Below is a small trained network, with its code and all its weights. Each question gives an input and a target symbol and asks what happens when units are switched off, that is, made to give their printed mean instead of their output.

import numpy as np


def w(rows, s, z=0):
    codes = np.array(rows[::2]) - 128.0
    scale = np.full(codes.shape[1], s)
    scale[-1] = z or s
    return codes * scale


def f(y):
    return np.maximum(y, 0)


def softmax(a):
    e = np.exp(a - a.max(-1, keepdims=True))
    return e / e.sum(-1, keepdims=True)


def log_softmax(a):
    a = a - a.max(-1, keepdims=True)
    return a - np.log(np.exp(a).sum(-1, keepdims=True))


def net(x, mask):
    ids = ['αβγδεηθλμξπτφψ'.index(c) for c in x.split()]
    T = len(ids)
    res = E[ids] + P[:T]
    r = res
    for j in range(3):
        rows = slice(2 * j, 2 * j + 2)
        q, k, v = (r @ M[0][rows].T for M in (Q, K, V))
        z = softmax(np.where(np.tri(T) > 0, q @ k.T / 2**0.5, -1e9)) @ v
        o = O[0][rows]
        res = res + np.where(mask[j], z, o[:, -1]) @ o[:, :-1]
    y = f(res @ A[0][:, :-1].T + A[0][:, -1])
    res = res + np.where(mask[3:7], y, B[0][:, -1]) @ B[0][:, :-1]
    return log_softmax(res[-1] @ U[:, :-1].T + U[:, -1])


Q, K, V, O, A, B = {}, {}, {}, {}, {}, {}
E = w([
[141,102,62],'α',
[128,149,67],'β',
[199,107,113],'γ',
[51,90,91],'δ',
[57,127,70],'ε',
[11,157,102],'η',
[35,82,64],'θ',
[102,12,146],'λ',
[152,131,177],'μ',
[128,129,93],'ξ',
[130,93,81],'π',
[201,189,128],'τ',
[93,44,74],'φ',
[149,184,94],'ψ',
],0.013)
P = w([
[172,77,4],'0',
[100,138,185],'1',
[91,125,193],'2',
[151,146,22],'3',
[109,137,181],'4',
[81,124,201],'5',
[112,161,31],'6',
[113,136,179],'7',
[75,120,207],'8',
[125,185,42],'9',
[115,134,179],'10',
[74,120,214],'11',
[134,197,43],'12',
[115,135,177],'13',
],0.013)
Q[0] = w([
[134,161,53],'head 1',
[199,147,98],'head 1',
[150,111,70],'head 2',
[171,122,97],'head 2',
[117,112,39],'head 3',
[102,134,254],'head 3',
],0.022)
K[0] = w([
[174,153,6],'head 1',
[134,134,110],'head 1',
[151,102,115],'head 2',
[146,138,138],'head 2',
[127,103,50],'head 3',
[154,126,207],'head 3',
],0.025)
V[0] = w([
[171,106,199],'head 1',
[67,79,254],'head 1',
[150,92,104],'head 2',
[181,65,124],'head 2',
[135,121,191],'head 3',
[165,157,29],'head 3',
],0.01)
O[0] = w([
[118,66,131,51],'head 1',
[75,20,194,2],'head 1',
[167,144,120,150],'head 2',
[199,82,117,123],'head 2',
[253,235,240,67],'head 3',
[125,93,34,227],'head 3',
],0.0061,0.0053)
A[0] = w([
[57,130,190,123],'neuron 1',
[156,69,244,230],'neuron 2',
[77,168,170,144],'neuron 3',
[202,196,64,2],'neuron 4',
],0.011,0.0098)
B[0] = w([
[54,116,235,189],'neuron 1',
[254,80,113,255],'neuron 2',
[129,224,179,178],'neuron 3',
[70,93,179,240],'neuron 4',
],0.0087,0.012)
U = w([
[149,109,70,174],'α',
[117,187,112,242],'β',
[188,105,100,28],'γ',
[108,121,170,171],'δ',
[74,148,161,114],'ε',
[98,168,189,86],'η',
[48,78,152,17],'θ',
[126,80,157,71],'λ',
[135,126,172,114],'μ',
[124,133,159,177],'ξ',
[133,95,129,124],'π',
[214,217,107,2],'τ',
[110,61,125,48],'φ',
[116,250,162,12],'ψ',
],0.018,0.0099)

Each question gives the input, a string of symbols that net reads in full, and the target symbol t.
The units are the heads (2 rows each of Q, K, V and O) and the neurons (one row each of A and B). Each row of codes is followed by its name. A weight is (code - 128) times the scale printed after its matrix; where a second scale follows, it is the last column's (O, A, B and U).
mask holds one flag per unit, heads first, then neurons. A switched-off unit (its flag False) gives its mean, the last column of its rows in O or B, instead of its output. The means were averaged over made-up inputs and are rounded, as every weight is.
A unit's drop is (log p(t) with every unit on - log p(t) with that unit switched off) / (log p(t) with every unit on - log p(t) with every unit switched off).
The circuit of an input: a set's keep is (log p(t) with only the set's units on - log p(t) with every unit switched off) / (log p(t) with every unit on - log p(t) with every unit switched off). Starting from all 7 units, units are removed one at a time, each time the one whose removal leaves the highest keep (on an exact tie, the one counted first), for as long as the keep stays at least 0.8.
circuit, biggest first: the units of the circuit, biggest drop first
k most important neurons: the k neurons with the biggest drops, biggest first
heads that matter: for each layer, one digit per head in row order, 1 if its drop is at least 0.15 and else 0, layers parted by /
drop when u is switched off: that unit's drop, to one decimal
input τ β τ β α τ δ τ, target τ: circuit, biggest first : (neuron 4; neuron 1)
input ψ ψ φ μ β, target β: heads that matter : 100
input τ β τ η ψ ε, target η: heads that matter : 111
input τ θ τ η ξ μ α θ β ψ μ τ, target μ: heads that matter : 101
input β β μ ε θ τ τ α π, target μ: 2 most important neurons : (neuron 2; neuron 1)
input π μ τ, target μ: circuit, biggest first : (head 1; head 3; neuron 2)
input θ τ μ τ β λ, target λ: heads that matter : 100
input ε π λ β β π, target λ: heads that matter : 100
input ψ π τ, target τ: 2 most important neurons : (neuron 4; neuron 2)
input γ μ β β γ λ β τ α, target λ: most important neuron : (neuron 2)
input ψ ε μ μ ψ α α δ λ θ λ θ τ φ, target φ: 3 most important neurons : (neuron 2; neuron 4; neuron 3)
input τ θ ψ α π ε ξ ε τ λ, target α: 2 most important neurons : (neuron 1; neuron 3)
input β ε ε τ, target α: drop when neuron 4 is switched off : 0.0
input θ φ φ τ β δ ξ γ μ τ β β, target μ: drop when head 3 is switched off : 1.0
input π β γ θ τ τ τ τ γ β λ γ, target λ: drop when head 1 is switched off : 2.8
